Each row has a name. After each piece below comes the name of the row it's from, unless a question asks for something else. Each question is about the rows just above it.

[ 54  72 -22   3 -29]  (121)
[-20  -1  11 -11  43]  (32)
[  4 -44 -10  41 -89]  (26)
[ 31 -11 -10   3 -33]  (128)
[-13 -28   5 -29 -29]  (21)
(128) without one entry, shuffled: [  3 -33  31 -11]. Gone: -> [-10]
Which row holds [-89  41 -10] read backwards? -> (26)
Shuffled (21) with one entry gone: [  5 -29 -29 -13], missing -> [-28]
Which row holds this, read backwards? [  3 -22] -> (121)
Shuffled (121) with one entry gone: [-29  54 -22   3], missing -> [72]
Which row holds [-89  41 -10 -44] read backwards? -> (26)
[  3 -10 -11] is which row, read backwards? -> (128)

[ 21 -31  24 -15  12   3   1   3 -10   4   3 -22 -43  16  -3 -11  19] = (11)
[ 26 -72 -48 -60  -9 -22 -50  22 -14  48  32  17  -8  12 -49  18 -14] = (48)
[-32   4   3  -3  -7   1  13  28  25 -16  26   1 -16 -17 -27 -10  21] = (147)
[-32   4   3  -1  -7   1  13  28  25 -16  26   1 -16 -17 -27 -10  21] = (88)
[ -6  37   8  46  -7  22  38  13  35  -6 -19 -15  -8   1  39 -15  25] = (143)
[-11   9  11  23  12   2  -3  31   9  16  10  -7  16  18  10   1  -2] = (84)
[-10 -10 -29 -35  12 -14 -32 -35 -52 -13 -23 -39  37   3 -20  26  22] = (56)
Which entry of (84) is missing from [ 18  12   2   9  23  -2   9  10  31  16  -7 -11   1  -3  16  10]? -> [11]
Which entry of (143) is missing from [ -6  25   8 -19  22  -7 -15  35  -8  13  -6   1  37  39  38 -15]? -> [46]

[  9   0  -4 -11  -8   1  -1  25 -10 -23 -13   5 -18 -11   5  -3 -22  -7
 -11  -3 -18  -2  24   1 -53  -8  13  -9   4  12  33  -9  -4  -2 -18  -3
   9  29   8   4   3] = (40)
[ 31  -9  -4  -2 -18  -3   9  29   8   4   6  -5  -3   5  -1   3   9   4
   7   1   9   2 -12  -1  26   5  -3  10   0  22  53 -15 -10  -3 -32  -1
  13  45  16   4   6] = (6)
[ -3   2  -5  -2   3   2   6 -11   4  11   6  -5   9   5  -1   3   9   4
   7   1   9   2 -12  -1  26   5  -3  10   0  -5 -15   4   4  -2   9   0
  -4 -11  -7   1  -1] = (124)
[  4   8  29   9  -3 -18  -2  -4  -9  33] is which row, read backwards? -> (40)
The row with [ -3   2  -5  -2   3   2   6 -11   4  11   6  -5   9   5  -1   3   9   4
   7   1   9   2 -12  -1  26   5  -3  10   0  -5 -15   4   4  -2   9   0
  -4 -11  -7   1  -1] is -> (124)
Which row holds this, read backwards? [ -1   1  -7 -11  -4   0   9] -> (124)
Which row holds this, read backwards? [  5 -11 -18   5 -13 -23 -10] -> (40)
Which row holds this, read backwards? [ -9  13  -8 -53   1  24  -2 -18  -3 -11] -> (40)

